Rows near named flat spaces through zero
fgjh: [  59 -373  -32   56 -188   32   -3  103   42  -28   49  442 -206 -108
  170  -57 -139   48 -138   42  137   63  -69  -99 -249   92  265 -131
 -287   -9 -174  -18]
mhqr: [  67   64   96   34  205   58  112 -156  142  175 -191 -178   41  190
 -147  -61    1  -69  148   93  -27 -221   19   94 -262 -240   28   -9
  -59  -81  281   60]
crgq: [-111   39 -192  -14   50 -101   52  -22  -38 -142 -195 -167   82 -121
 -130  -30 -139   37  177  104 -114  -68  102  120  361  145 -201  162
   88  183  -54  152]
zrqq: [  48 -291  -39   26  132  110   87   66  157   -3 -122  147 -146   85
  -83 -133 -136  111  -23  131   64 -178   -9   75 -160   52  172   64
 -327   -6   68  -61]
crgq: [-153  -56  -31  -19   16 -113   80   72   28  -62   31 -163   -3  -22
  -38   23  -69  107 -119   67 -161 -127  196   65  130   45 -112   41
  199  152 -105 -103]
fgjh: [ -76  -50  -77  -17   77    7  -46   69   64  -16   -8 -109   -1   26
  -60   15  -24   84   59   30   -7   -6   55   -2  103   88 -107  124
  -33   35   24  -17]
crgq: [ -27   64  165  -26   53   75   92  -62  126  132   22 -154   62  -59
  124   86  111   69   24  -23   53  -82   17  -34  -71 -166 -169 -150
   80   17  143   27]
bcsg: [ -39  -13   -7   35  174  -50  -36  127   52  -22  -89  -98  105   85
 -116    6  -24   11  215   97   80 -123  -23   34   39   38  161  310
 -171   81   13   93]
bcsg: [ -59 -100   15   61 -113   60   29 -143  -13   42    5  -19  -46 -145
   66   -2  -25   12  -81   92   36   49    4    5  -72  -25  -40 -177
  -30   -3    7   96]
zrqq: [  29   52  236 -115  -27  239   68  -56   82   87  178  -35  104 -112
  208  167  200  144  -78 -114   86  103  -35  -65  100 -126 -204 -224
   63    2   91  -17]
zrqq: [  -1  189  305   69 -213    8  -50 -171  -57  200  299  -62   55 -134
  319  120  267  -92 -198 -117  107  128  -82 -158 -327 -306   40 -367
  213  -42   59   24]
bcsg: [ -22  300  -35  -95   80 -113    8  -62  -72   -9   14 -269   25   68
  -69  -44  100   16  -43  -32 -153   -8   26  126  224  -29 -219   41
  331   28   84 -124]
bcsg: [ -34 -319 -363  198 -138   45   47   55  -18 -226 -336  226 -234 -124
 -220 -208 -318   12 -210  -29   -5  -97  -11   21 -166  296  -39 -258
 -236  -99  -87 -136]
bcsg: [  93  205   80  -28 -347  -76   18 -216 -218   -5  144  166   52 -177
  204   57   66 -171 -157 -146 -130  239  -10  -55   11 -152  -46 -360
  357    9 -144   66]
fgjh: [  57   50  146  -34   -3   64  -26  -46   89  117   53   22  200   18
   92  171   57  -76  259  -68   15   64   53 -139  -54 -184   -9   24
   -8   40   49  213]
zrqq: [ 227  130   98  -56 -236   87 -127 -125  -34  179  153  253 -115  -14
  261   -2  200  -48 -109 -167  184  367 -306 -129 -283 -170   19 -389
    2 -228  114  -70]
crgq: [-146   39 -181  164 -176 -251  -99   42 -112  -38  -22 -189 -124  107
 -202  -76  -73  -68 -347  -30 -170   11   70   20 -280   33   -7 -205
  277  -97  -97 -311]
fgjh: [  81  230  138  -52   24    0 -119 -128  -17  131  159  -26  140  -17
  180   72  172 -119  262  -54   66  130  -53 -106   30 -171   16  125
   41   51  117  246]
fgjh: [  74   63  112 -108  -40  -48   54   13 -205   -5   94  146  -53   96
   28   54   61 -122 -107   20  -33  110  -62   60  130   41  151   55
   97 -209 -191  -69]
fgjh: [ -74 -313 -106   52   44   35   50  202    5 -186 -146  107   53   47
 -236   28 -221   63   25  129  -18  -95   83   70  124  220  211  221
 -265   59 -221    9]
crgq: [-113 -420 -177  168 -152  -42  193  167  -73 -243 -320  234 -118 -173
 -167  -55 -338   37 -195  153   37 -169    7   96  -50  283  189 -141
 -235  -20 -341  -41]
crgq: [-110 -137 -118    2  -37   41  110   12  -99 -193 -124  -10   19 -152
 -120    9 -147   66  -63   98  -69  -26   77  119  333  222  -94   26
  -19   63 -177   46]
mhqr: [ -42  264  -96   18  -69 -366 -158   69 -175   66   75 -201 -150  280
 -133  -72   81 -132 -233  -25 -142  103  -50   54 -192  -24   61   -2
  379 -209  -64 -346]
mhqr: [  14  -18  231  123 -100  -87  201  -48 -268   58 -106  142 -126  -36
   51   12   30 -255 -224  139  178 -106 -212   83 -282  -30  383 -198
  -52 -377 -214    5]
mhqr: [ -9  33  14 -27 -87 -77  61 -81 -41  22 -37 -28  32 -47  21  28 -30 -21
  11  71 -67  44  23  56  42 -66 -30 -80 134  40 -59  67]
zrqq: [ 110  103  -79  -10  137  -80  -34  -40  124   44  -82   36  -10   60
   21 -143  -37  -47  253  -34  -36 -132   19  -21  -91  -98    2  150
  -33  139  189  100]
fgjh: [ 177 -239   87 -101  -78  -75  -54  175   51   56   88  526   19   67
  210  113 -100  -91  327   61  112  154  -47 -159  -75  -21  418  268
 -281   38 -248  240]
zrqq: [-103  -94 -343   -1  261 -183   -1  143   46 -168 -263 -156 -129  101
 -292 -238 -228  120  147  226  -95 -230   71  223  260  282  -15  444
 -117  157   12  -47]
bcsg: [-208  -72 -172   73   37  -85  -29   50  -22  -95  -34 -248  -87  -36
 -145  -72  -80  104 -147  107  -71  -84  102   88  109  179 -126   75
   60   63  -34 -115]
mhqr: [  41  -21   90  -87   70    3 -113  130  162   75  128   11  186  108
   61  133   53   88  267    4   43   84   26  -92   31 -110  111  247
  -92  187   20  108]
bcsg: [-210  -68 -124   23   91   12  130   61  -92 -212 -105 -228  -31 -107
 -190  -36  -94  123 -195   89 -101 -178  126  172  362  270 -192   74
   76   46 -112 -120]
fgjh: [  41 -190  -11  -17   61    2    0  174  123   32   36  157 -196  125
   29  -77  -30  109 -128    9   70  -73  -42  -21 -205   49  133   17
 -157  -70    4 -224]
fgjh: [ -18  340 -169 -229  210 -412 -138   56    2   76  113 -289 -118  264
  -16 -135   67   41  172   90 -245   24   95  135  294    1 -182  455
  423  135   80 -144]
zrqq: [  53   71  227 -113  -58  104   -6  -39  -61  135  236   27  -31   49
  166  126  212    9 -159  -42   78  195 -101  -36   -4  -90    0 -130
   85 -202   -9 -101]
mhqr: [ -24  -66   42  -33  -47  115    2  -36   48   11  146   90  -64 -203
  240   32   53   73  -34  -75   70   41   32 -120   74   39 -173  -97
  -19   51   20   61]
bcsg: [ 55  -8  98 -91  58 -20 -16 139  28  -7 114  98  96 117  28  90  31  11
  88 -27 -23  10  37 -33  80 -28 154 204 -15  66 -93 -10]
crgq: [ -28   70  260   71 -201  186   45 -195  -72   68  191   34  141 -291
  281  192  160 -108  -93 -165   86   85   21 -194  -80 -160 -112 -355
   97  -26  -10  193]
zrqq: [ -44  -44 -126    4  -27 -185   47  -69 -117  -15  -57   67 -246  -85
   67 -153 -106  -75  -40  157  -34  -46    7   81   45  127    4   57
   54  -50  -95   42]
bcsg: [ -37  -26  -80  -11  -43  -45   86  105  -39 -123 -112  -24   -3    3
 -128   -4  -72   82 -157  -11  -73  -37    3   98  103   98  -53  -94
   96    2 -117 -180]
crgq: [ -72 -168  -52  -22   54 -106    3  147   -6 -126  -25   96   84 -105
   27   28 -136   55  245  191   47  -52   49   37  279  157  199  392
 -181  259 -213  242]
crgq: [-144 -109  124  -53   -5   55  225  129  -57 -131   25  -78   59  -86
  -31  148  -14  133 -262   26  -77 -129  125   95  264  111  -83  -78
  142   13 -233 -159]
crgq: [   5  -48  -58  159  -50  117  -28  -76   34  -14  -34   16 -104  -59
  -32 -129   -5   -4 -207 -105   53  -76  -42  -49 -295  -12  -17 -262
 -100  -58  149 -112]
zrqq: [ -90  -20 -292  -22   27 -239  -27   90 -145 -192 -119  -50  -98   81
 -240 -128 -196  -17  -18  126 -212  -24  110  165  290  260   -2  278
  118   56 -192  -86]
crgq: [ 84  32 138 -94  95 161  42  26  88  44  41  19  94  45  45  76 105  80
  66 -58  71   9 -55  -8  69 -72 -23  11 -75  -8  92  -6]
zrqq: [   7   66   54 -142   38  -23   28   18   42    4   81  -60  119   27
   39   87   32   82  102   15 -104   43   90   36  241  -55  -88  120
  144  153  -29   34]
bcsg: [-185    8   86  -34  215  -44   12  182  187    0   98 -298  217   47
  -18  176   24  116  179  -26 -104 -226  286  -81  165  -33 -155  299
  119  253    7   30]
fgjh: [ -60   29  -89  -29 -133  -92  -20  -46   -7   47   78  -74 -187  -34
   78  -46   17   66 -242  -40  -95   97   39   -8  -59    8 -248 -249
  259  -62    7 -208]
bcsg: [ -37   23 -120  -18   69   93   30  -23  -93 -100 -161 -119  -12    5
 -201  -32  -27   34  -23   47    6   34  -66  137  256  183 -144   32
  -51 -131   15  -40]
bcsg: [ -22 -205 -104   97  -81   31  -98   -3  183   42  -93   74  101  -63
   -3   59 -155    3  274   19   32   49   91 -157 -186  -53   -2   -1
 -203  152   35  247]
crgq: [  25  -22 -220   76 -203   48  -30 -218  -49    5 -107   24 -211  -42
  -88 -154  -91  -41 -248  -67 -112  139   -8   18 -190   23 -241 -420
  103 -174  105 -139]
bcsg: [  35   69   57 -144  108   28  126   64   -8  -30    8  -34  -62   49
    6  -22   74  128 -129    3  -19  -56  -50  134  209   46  -91    6
   99  -43    4 -197]
zrqq: [  57  -51  173   42 -405  -96 -105 -168 -102  201  286  221  -46  -31
  264  116   60 -170 -176    6  -15  334  -16 -162 -408 -260  230 -337
  155  -90 -157   70]
mhqr: [ 106  107  290   45  -65 -107   65  -59  -44  136   87  167  119  -13
  219   92   83 -235  120  -26   62  -81  -31 -111 -293 -285  327  -33
   43    9  -67  203]
mhqr: [-140  124  -22  102  -36  -54  -27 -108  -93  -44   55 -220   73  -86
  -46   17   13  -99  -77  -54 -134  -67  162  -29   36  -10 -137  -35
  214   62   -2   42]
crgq: [ -49  -59  -88   41  121  159  157  -47  -42 -123 -263 -113   10    9
 -278  -39 -107    1  -54   35  -58 -161   43  147  160  148 -142  -35
  -84 -134   35  -39]
crgq: [ -87   29   26   55   19  -69  139   27  -31  -43 -175 -117  117  -29
 -106   92  -74  -82   53    4  -70 -168   98   23   25   -9  -62  -34
  110  -19  -92   53]
fgjh: [ -77  -89 -137  259 -380   37   33 -123 -153 -115 -114   28 -142 -194
 -106  -99  -91  -38 -555 -116  -29   57  -65    4 -363   42  -59 -680
  108 -154  -76 -251]
mhqr: [ -76   89 -217   -8   59 -197 -334   84  -29   -9  216 -156 -105  169
  -70 -122   39   30   21   31  -74  157   37  -21   69  123   32  367
   60   97   42 -109]
zrqq: [ 181  -13 -108 -120  162  200  -12  137  135  -97 -208  164  209  212
 -245   91  -97   -6  356 -197  -72   32   41  -56  204   66 -107  189
 -191  -40   66   38]
fgjh: [  22  120   50   -4 -126   28   76  -64  -98   32  -68  -25   -3  -14
  -12   82   62  -80 -152 -121  -14   87  -67  -11  -58  -43 -164 -329
  185 -240  -26 -112]
zrqq: [-166  129 -191  118   43 -149 -153  -39  -63  -28   33 -310  -99   45
 -142 -124    3  -48 -119  -17 -119  -56  106    6  -41   88 -157   70
  179   -5   91 -125]
mhqr: [ -68   29  245  -84  -65  -30   -8   63   85  119  250 -101  187  -32
  209  246  140   90   38   -6    7   87   86 -104   27 -187  -10   -5
  172  157  -78   55]
bcsg: [ -70  100 -194  108 -170 -216 -152 -118 -123  -51   31  -72  -25  -71
  -33 -105  -77 -120  -26    8 -148   93   80  -16  -48    7  -11  -12
  192  132  -47   69]
mhqr: [ 108  366 -193  -93  224 -182 -185  -22  -49   10  -69 -220   -8  296
 -225 -201   77  -46  201   16  -98   51 -112  163  156    2  -10  361
  111    7  222  -88]
fgjh: [  40  200   11 -158  225  170  194 -120   19  -13 -249 -253  132   51
 -190   38   43   60  159    6  -80  -78   -4  196  396    3 -373   11
  101  -94  184   26]
mhqr: [ -42  108  -76  -40   44 -187 -120  115   37    4   64 -193   76  234
 -160   13    2   39   13   -1 -178   29  106   38   14  -51   18  181
  203  110  -11 -160]
mhqr: [-147 -142 -178  194 -232    3    3   -8 -106 -155  -84  -24  -67  -99
 -180  -17 -155  -43 -353  -93 -132   -2  122  -33 -145  140 -109 -338
   99  -85 -146 -176]
bcsg: [  51   98  -30  -57  112  -68 -201    8   74  102  117  -33   35  128
   49  -13   66  -33  289   12   25  101   -6  -80   11  -55   49  313
  -60   78  124  130]
fgjh: [ 197   -4  -97  -30  122   74 -138   29   48   48  -86  197 -100  174
  -59 -136    8  -42  202   -9  159   95 -219  -10 -105   47  164  176
 -327 -149  163   21]
crgq: [ 208 -164  158 -177 -162   79   74  168  -30   24   59  487  -87  -47
  260  100   57  104  -44   17  262  263 -317  -15   39   43  248 -128
 -212 -148 -222  -48]
mhqr: [ -59   46 -177  168 -236 -253 -157  -25 -189  -43   58   63 -163   10
  -34 -100  -78 -223 -221  -91 -126   80   52  -99 -281   53   83 -137
  197 -106 -145 -119]
zrqq: [  29   51  181 -103  -28  -35 -156  -63  -32  124  299   77  124 -113
  323  120  152  -20  309  138  163  242  -77  -90  177  -94  199  312
  -94  189  -50  381]
zrqq: [ -91  -97  -42  -63   51 -144  -74   58   18   38  102 -118  -62   96
  -26  -32  -30  121   20  258  -29   61   34  118  109   45  132  278
  -10  123  -66   -6]
fgjh: [ -21  174  -38   83  -28 -187  -46   -2 -171  -34   44  -89 -125   87
  -74 -141   56 -106 -266  -26  -61  -59  -59   76 -144    9  130  -39
  186  -94  -27 -225]
mhqr: [ -53 -162    8   69   -4  154  181   69   38  -65 -194   -3  -21   -6
 -155   58  -87   42 -199  -64   -3 -150   39   19  -93   74 -116 -269
  -55 -186  -40 -173]
[ -45  -74   92   59 -114  192  108  -52   16  -48    3   -2   95 -154
   20  107    7   45 -176 -112   -8  -26   64  -53  -28  -36 -132 -313
   28    2  -21  -22]
crgq
[  34  -99 -218   26   21   -9   55  125 -145 -216 -229  115 -160   98
 -293 -174 -147   28 -217   50  -18  -40 -128  202  107  281  125   22
 -133 -165 -124 -254]
bcsg
[ 123   69  -33   55  -35  113  -23 -104    4   20  -83   97  -50  -24
    3  -96   35  -56  -27 -122   81   31 -139  -34 -177  -48  -30 -209
  -91 -110  161  -19]
mhqr
[  50  -55  -96   75  -51  -79 -189   -5  -14   46   47   46  -94  152
  -88 -136  -20  -16  -43  106   47  129 -117   34 -246  -23  292   82
 -151   -8   44  -53]
mhqr
[  95  191  312 -186   77  186  -17  -49   74  141  259  -18  255  -12
  248  248  261   18  235 -136   70  140    0 -135  206 -203 -110   84
   63   57  100  182]
zrqq
[  19   95 -141  137 -158 -169 -209  -89 -225    9  120   30 -296   66
  -25 -257   59 -119 -355   30   42  157 -200   53 -296   59  235 -111
   39 -181   11 -225]
mhqr
[-254  -72  194   87  -29  168  109 -109   43   20  167 -260  117 -299
  167  186   80   70 -137  -20    1 -136  230 -110   74  -41 -276 -181
  118  115    2  126]
fgjh
[ 153   42   81 -226  153  -16 -142  219   39    1  202  213  132  194
   92  111   89   28  342  -26   50  163  -46  -67  298   36  216  517
 -137  101  -88   93]
bcsg
[-114  229   98   96   31 -219 -156  -22 -180  116  301 -225 -200  104
   97  -92  223 -147 -300   -5   23  -37  -39  -31 -239  -36  138   68
  228 -174   30 -215]
crgq
[ 118  187  120 -133  158  -35 -110  -40  108  121  107   -1  249   63
  144   93  100  -63  535    9   22   60   24  -86  160 -191   70  401
  -38  235  123  365]
bcsg
[   7 -273 -130   59  -97   99  151  -45    5  -70 -263  184 -150 -127
  -72  -78 -206   37  -83  104   49  -33  -48   76  -56  135  -30 -229
 -200 -111  -66   21]
crgq
[-136 -178 -133  -18   54  -27   43   93   73  -77  -16  -69 -147  -78
   -8  -70  -99  188 -104  103  -29  -96   95   62  144  181 -146   63
  -18   99  -41 -104]
fgjh
[-193   17  -97   92 -177  -74  -22   -9 -116  -90   29 -183   14 -100
  -83   79  -41  -26 -239  -77 -150   50  153  -39   44   91 -224 -204
  274  -27 -143 -115]
mhqr
[ -99  113 -209   76 -126 -210 -213   50  -67  -82  168 -139  -69   93
 -105  -88  -16  -21 -247 -144 -237   76  154  -57  -86   46  -85  -25
  311   92  -40 -268]
mhqr
